Below are the code and all the weights of a small trained network. Each question names an input and a target symbol and asks about switching units off, where a switched-off unit gives its printed mean instead of its output.

import numpy as np


def w(rows, s, z=0):
    codes = np.array(rows[::2]) - 128.0
    scale = np.full(codes.shape[1], s)
    scale[-1] = z or s
    return codes * scale


def f(y):
    return np.maximum(y, 0)


def softmax(a):
    e = np.exp(a - a.max(-1, keepdims=True))
    return e / e.sum(-1, keepdims=True)


def log_softmax(a):
    a = a - a.max(-1, keepdims=True)
    return a - np.log(np.exp(a).sum(-1, keepdims=True))


def net(x, mask):
    ids = ['βγηλμπτφψω'.index(c) for c in x.split()]
    T = len(ids)
    res = E[ids] + P[:T]
    q, k, v = (res @ M[0].T for M in (Q, K, V))
    z = softmax(np.where(np.tri(T) > 0, q @ k.T / 4**0.5, -1e9)) @ v
    res = res + np.where(mask[0], z, O[0][:, -1]) @ O[0][:, :-1]
    y = f(res @ A[0][:, :-1].T + A[0][:, -1])
    res = res + np.where(mask[1:13], y, B[0][:, -1]) @ B[0][:, :-1]
    return log_softmax(res[-1] @ U[:, :-1].T + U[:, -1])


Q, K, V, O, A, B = {}, {}, {}, {}, {}, {}
E = w([
[114,112,139,192,2,67],'β',
[81,34,95,201,223,147],'γ',
[123,146,190,59,171,181],'η',
[114,85,39,118,67,126],'λ',
[17,194,108,145,151,149],'μ',
[59,167,127,187,110,65],'π',
[175,99,147,101,63,185],'τ',
[93,135,82,47,205,111],'φ',
[100,127,152,119,64,12],'ψ',
[118,140,163,143,183,39],'ω',
],0.018)
P = w([
[83,255,117,163,160,6],'0',
[111,223,124,135,141,30],'1',
[50,168,158,134,133,71],'2',
[43,150,173,98,114,75],'3',
[38,105,173,75,101,84],'4',
[26,106,167,83,107,87],'5',
],0.0086)
Q[0] = w([
[192,119,38,139,160,145],'head 1',
[60,113,144,145,97,31],'head 1',
[185,68,64,129,147,151],'head 1',
[10,123,132,150,105,53],'head 1',
],0.013)
K[0] = w([
[146,197,86,233,124,81],'head 1',
[163,34,65,65,140,213],'head 1',
[156,198,145,172,92,69],'head 1',
[178,1,110,49,118,170],'head 1',
],0.0085)
V[0] = w([
[109,162,2,90,144,162],'head 1',
[141,194,173,27,107,138],'head 1',
[100,170,145,153,9,187],'head 1',
[110,53,37,172,60,76],'head 1',
],0.009)
O[0] = w([
[54,165,178,15,87,250,233],'head 1',
[163,143,70,26,92,67,142],'head 1',
[205,245,29,205,56,165,133],'head 1',
[82,144,254,209,42,171,254],'head 1',
],0.0084,0.0052)
A[0] = w([
[166,178,116,84,83,84,186],'neuron 1',
[43,180,67,155,181,109,107],'neuron 2',
[81,130,3,122,113,115,191],'neuron 3',
[88,197,179,166,190,122,103],'neuron 4',
[145,94,1,122,111,85,118],'neuron 5',
[160,68,134,108,209,68,101],'neuron 6',
[117,191,101,150,205,106,82],'neuron 7',
[202,121,159,207,100,169,2],'neuron 8',
[65,71,106,155,52,166,134],'neuron 9',
[67,185,160,47,80,91,161],'neuron 10',
[76,75,109,201,177,124,129],'neuron 11',
[79,121,125,106,148,152,159],'neuron 12',
],0.0091,0.005)
B[0] = w([
[140,63,151,235,130,90,172],'neuron 1',
[216,41,177,82,75,66,176],'neuron 2',
[203,175,133,135,150,174,174],'neuron 3',
[149,134,74,74,102,138,184],'neuron 4',
[60,174,172,104,207,156,161],'neuron 5',
[85,199,90,131,64,172,169],'neuron 6',
[118,166,82,103,106,159,150],'neuron 7',
[1,108,69,102,173,122,143],'neuron 8',
[128,194,126,118,185,81,213],'neuron 9',
[134,84,91,146,143,197,254],'neuron 10',
[173,173,151,61,127,99,154],'neuron 11',
[185,63,117,157,122,145,176],'neuron 12',
],0.0081,0.019)
U = w([
[97,113,72,142,149,118,96],'β',
[129,142,240,74,186,119,129],'γ',
[142,161,95,122,253,144,142],'η',
[111,180,180,121,105,222,164],'λ',
[217,120,114,113,76,189,64],'μ',
[174,141,127,89,66,105,93],'π',
[217,128,137,180,178,167,253],'τ',
[93,29,93,100,135,150,119],'φ',
[158,67,141,148,126,112,153],'ψ',
[124,158,109,40,85,96,2],'ω',
],0.0063,0.0035)

Each question gives the input, a string of symbols that net reads in full, and the target symbol t.
The units are the heads (4 rows each of Q, K, V and O) and the neurons (one row each of A and B). Each row of codes is followed by its name. A weight is (code - 128) times the scale printed after its matrix; where a second scale follows, it is the last column's (O, A, B and U).
mask holds one flag per unit, heads first, then neurons. A switched-off unit (its flag False) gives its mean, the last column of its rows in O or B, instead of its output. The means were averaged over made-up inputs and are rounded, as every weight is.
A unit's drop is (log p(t) with every unit on - log p(t) with that unit switched off) / (log p(t) with every unit on - log p(t) with every unit switched off).
The circuit of an input: a set's keep is (log p(t) with only the set's units on - log p(t) with every unit switched off) / (log p(t) with every unit on - log p(t) with every unit switched off). Starting from the 12 units with the biggest drops (on a tie, the unit counted first), units are removed one at a time, each time the one whose removal leaves the highest keep (on an exact tie, the one counted first), for as long as the keep stays at least 0.8.
circuit, biggest first: the units of the circuit, biggest drop first
top k neurons: the k neurons with the biggest drops, biggest first
drop when u is switched off: that unit's drop, to one decimal
input φ τ β τ μ, target τ: circuit, biggest first : [head 1; neuron 3]
input μ η π τ τ τ, target τ: circuit, biggest first : [head 1; neuron 1; neuron 4]
input φ π φ β φ τ, target φ: circuit, biggest first : [head 1; neuron 3]
input π μ μ τ ω, target τ: circuit, biggest first : [head 1; neuron 1]
input ψ φ ω φ, target φ: circuit, biggest first : [head 1; neuron 10; neuron 9]
input η γ ω π μ β, target γ: top 2 neurons : [neuron 11; neuron 9]
input π τ π, target τ: top 3 neurons : [neuron 3; neuron 1; neuron 6]
input μ η λ φ, target φ: circuit, biggest first : [head 1; neuron 9; neuron 10]
input ψ π μ β, target β: top 2 neurons : [neuron 8; neuron 2]
input μ λ ω ω ψ, target λ: top 2 neurons : [neuron 2; neuron 10]
input η ψ μ π γ η, target η: top 2 neurons : [neuron 5; neuron 2]
input ψ ω γ η η μ, target η: drop when head 1 is switched off : 1.5
input η μ ψ, target η: drop when neuron 3 is switched off : 0.2
input ω μ μ λ γ π, target γ: drop when head 1 is switched off : 1.0
